Below is a small trained network, with its code and all its weights. Each question gives an input and a target symbol and asks what happens when units are switched off, that is, made to give their printed mean instead of their output.

import numpy as np


def w(rows, s, z=0):
    codes = np.array(rows[::2]) - 128.0
    scale = np.full(codes.shape[1], s)
    scale[-1] = z or s
    return codes * scale


def f(y):
    return y / 2 * (1 + np.tanh(0.7978845608 * (y + 0.044715 * y**3)))


def softmax(a):
    e = np.exp(a - a.max(-1, keepdims=True))
    return e / e.sum(-1, keepdims=True)


def log_softmax(a):
    a = a - a.max(-1, keepdims=True)
    return a - np.log(np.exp(a).sum(-1, keepdims=True))


def net(x, mask):
    ids = ['αβδεζηλμξπστφω'.index(c) for c in x.split()]
    T = len(ids)
    res = E[ids] + P[:T]
    r = res
    for j in range(3):
        rows = slice(2 * j, 2 * j + 2)
        q, k, v = (r @ M[0][rows].T for M in (Q, K, V))
        z = softmax(np.where(np.tri(T) > 0, q @ k.T / 2**0.5, -1e9)) @ v
        o = O[0][rows]
        res = res + np.where(mask[j], z, o[:, -1]) @ o[:, :-1]
    y = f(res @ A[0][:, :-1].T + A[0][:, -1])
    res = res + np.where(mask[3:11], y, B[0][:, -1]) @ B[0][:, :-1]
    return log_softmax(res[-1] @ U[:, :-1].T + U[:, -1])


Q, K, V, O, A, B = {}, {}, {}, {}, {}, {}
E = w([
[82,189,82,166],'α',
[173,192,188,209],'β',
[101,148,129,100],'δ',
[94,107,167,191],'ε',
[156,61,149,147],'ζ',
[176,95,137,89],'η',
[142,9,136,98],'λ',
[220,59,175,155],'μ',
[205,112,111,104],'ξ',
[144,141,102,162],'π',
[182,47,91,152],'σ',
[120,129,190,49],'τ',
[95,97,68,73],'φ',
[142,159,117,99],'ω',
],0.014)
P = w([
[71,5,137,185],'0',
[142,165,105,126],'1',
[146,167,105,121],'2',
[144,172,109,128],'3',
[143,167,112,123],'4',
[149,167,116,119],'5',
[149,173,118,121],'6',
[147,151,131,101],'7',
[145,191,112,147],'8',
[142,168,136,113],'9',
[148,179,130,127],'10',
[152,162,142,102],'11',
[146,160,153,101],'12',
[157,159,148,92],'13',
],0.011)
Q[0] = w([
[30,192,109,49],'head 0',
[161,224,108,65],'head 0',
[117,180,159,109],'head 1',
[108,190,99,67],'head 1',
[151,194,65,68],'head 2',
[6,161,107,39],'head 2',
],0.022)
K[0] = w([
[56,9,96,213],'head 0',
[139,61,213,225],'head 0',
[48,111,160,104],'head 1',
[65,57,152,161],'head 1',
[80,40,223,135],'head 2',
[17,6,44,184],'head 2',
],0.018)
V[0] = w([
[168,147,251,206],'head 0',
[61,182,210,141],'head 0',
[170,150,217,109],'head 1',
[58,111,192,117],'head 1',
[197,99,55,197],'head 2',
[205,121,196,101],'head 2',
],0.021)
O[0] = w([
[121,188,31,208,208],'head 0',
[102,194,178,216,136],'head 0',
[123,79,64,210,85],'head 1',
[55,145,49,139,253],'head 1',
[250,132,98,125,134],'head 2',
[143,80,6,141,148],'head 2',
],0.014,0.0069)
A[0] = w([
[65,111,182,171,173],'neuron 0',
[204,145,161,110,237],'neuron 1',
[220,44,61,162,170],'neuron 2',
[211,100,156,162,150],'neuron 3',
[175,152,145,197,109],'neuron 4',
[70,58,122,123,115],'neuron 5',
[192,25,123,228,63],'neuron 6',
[120,62,135,254,255],'neuron 7',
],0.0087,0.0064)
B[0] = w([
[142,78,141,91,190],'neuron 0',
[204,164,42,189,182],'neuron 1',
[52,108,244,171,251],'neuron 2',
[56,40,118,110,164],'neuron 3',
[130,80,76,107,175],'neuron 4',
[162,182,99,171,155],'neuron 5',
[179,247,57,55,192],'neuron 6',
[184,54,175,100,235],'neuron 7',
],0.012,0.02)
U = w([
[181,203,209,156,54],'α',
[184,166,124,188,165],'β',
[69,163,184,52,133],'δ',
[121,215,99,108,101],'ε',
[147,175,117,98,157],'ζ',
[133,122,123,84,155],'η',
[135,123,37,5,68],'λ',
[110,170,241,254,64],'μ',
[173,63,230,158,221],'ξ',
[176,181,83,64,108],'π',
[196,82,141,88,213],'σ',
[66,74,37,62,160],'τ',
[179,154,122,23,4],'φ',
[153,173,98,65,208],'ω',
],0.0067,0.0032)

Each question gives the input, a string of symbols that net reads in full, and the target symbol t.
The units are the heads (2 rows each of Q, K, V and O) and the neurons (one row each of A and B). Each row of codes is followed by its name. A weight is (code - 128) times the scale printed after its matrix; where a second scale follows, it is the last column's (O, A, B and U).
mask holds one flag per unit, heads first, then neurons. A switched-off unit (its flag False) gives its mean, the last column of its rows in O or B, instead of its output. The means were averaged over made-up inputs and are rounded, as every weight is.
A unit's drop is (log p(t) with every unit on - log p(t) with that unit switched off) / (log p(t) with every unit on - log p(t) with every unit switched off).
The circuit of an input: a set's keep is (log p(t) with only the set's units on - log p(t) with every unit switched off) / (log p(t) with every unit on - log p(t) with every unit switched off). Starting from all 11 units, units are removed one at a time, each time the one whose removal leaves the highest keep (on an exact tie, the one counted first), for as long as the keep stays at least 0.8.
units of the circuit, in order: the units of the circuit, biggest drop first
top k neurons: the k neurons with the biggest drops, biggest first
which heads matter: for each layer, one digit per head in row order, 1 if its drop is at least 0.15 and else 0, layers parted by /
drop of u: that unit's drop, to one decimal
input β δ η, target β: top 3 neurons : (neuron 6; neuron 4; neuron 2)
input δ δ ε σ, target ξ: units of the circuit, in order : (head 0)
input ξ ε δ τ δ δ ω δ σ φ ζ τ, target ξ: units of the circuit, in order : (neuron 2; head 2; neuron 6)
input σ σ π, target σ: units of the circuit, in order : (head 0; head 2)
input β δ δ ω ξ τ, target β: which heads matter : 100
input α β η μ σ δ, target α: units of the circuit, in order : (head 2; neuron 1)
input τ δ π, target τ: which heads matter : 011
input δ τ δ μ δ τ ε δ δ β τ δ α π, target τ: which heads matter : 001
input μ π δ τ, target μ: units of the circuit, in order : (neuron 2; head 0; head 2)
input δ δ δ δ τ μ τ τ μ δ α ε, target ξ: units of the circuit, in order : (head 1; head 0; neuron 7)
input τ δ β φ δ φ φ τ, target τ: which heads matter : 011
input σ δ τ σ ξ δ, target σ: units of the circuit, in order : (head 2; head 0; neuron 6)
input δ τ μ μ δ φ ζ η, target μ: which heads matter : 100
input τ π τ δ δ φ, target τ: units of the circuit, in order : (head 1)
input π δ ω μ δ β τ δ δ ε τ δ, target π: top 3 neurons : (neuron 2; neuron 1; neuron 7)
input δ δ δ φ α τ μ π ω η, target μ: top 3 neurons : (neuron 2; neuron 6; neuron 4)
input μ δ φ τ τ β τ μ δ δ δ ε α, target μ: which heads matter : 101
input τ β ξ δ τ δ, target τ: which heads matter : 011
input β δ ε, target ξ: top 2 neurons : (neuron 6; neuron 0)
input τ δ δ δ δ η, target τ: units of the circuit, in order : (head 2)
input μ δ δ μ δ ξ τ, target μ: drop of neuron 2 : 5.1
input δ λ δ φ δ τ, target δ: drop of neuron 2 : 0.0
input δ β δ δ τ μ δ τ σ π β, target β: drop of neuron 6 : 0.3
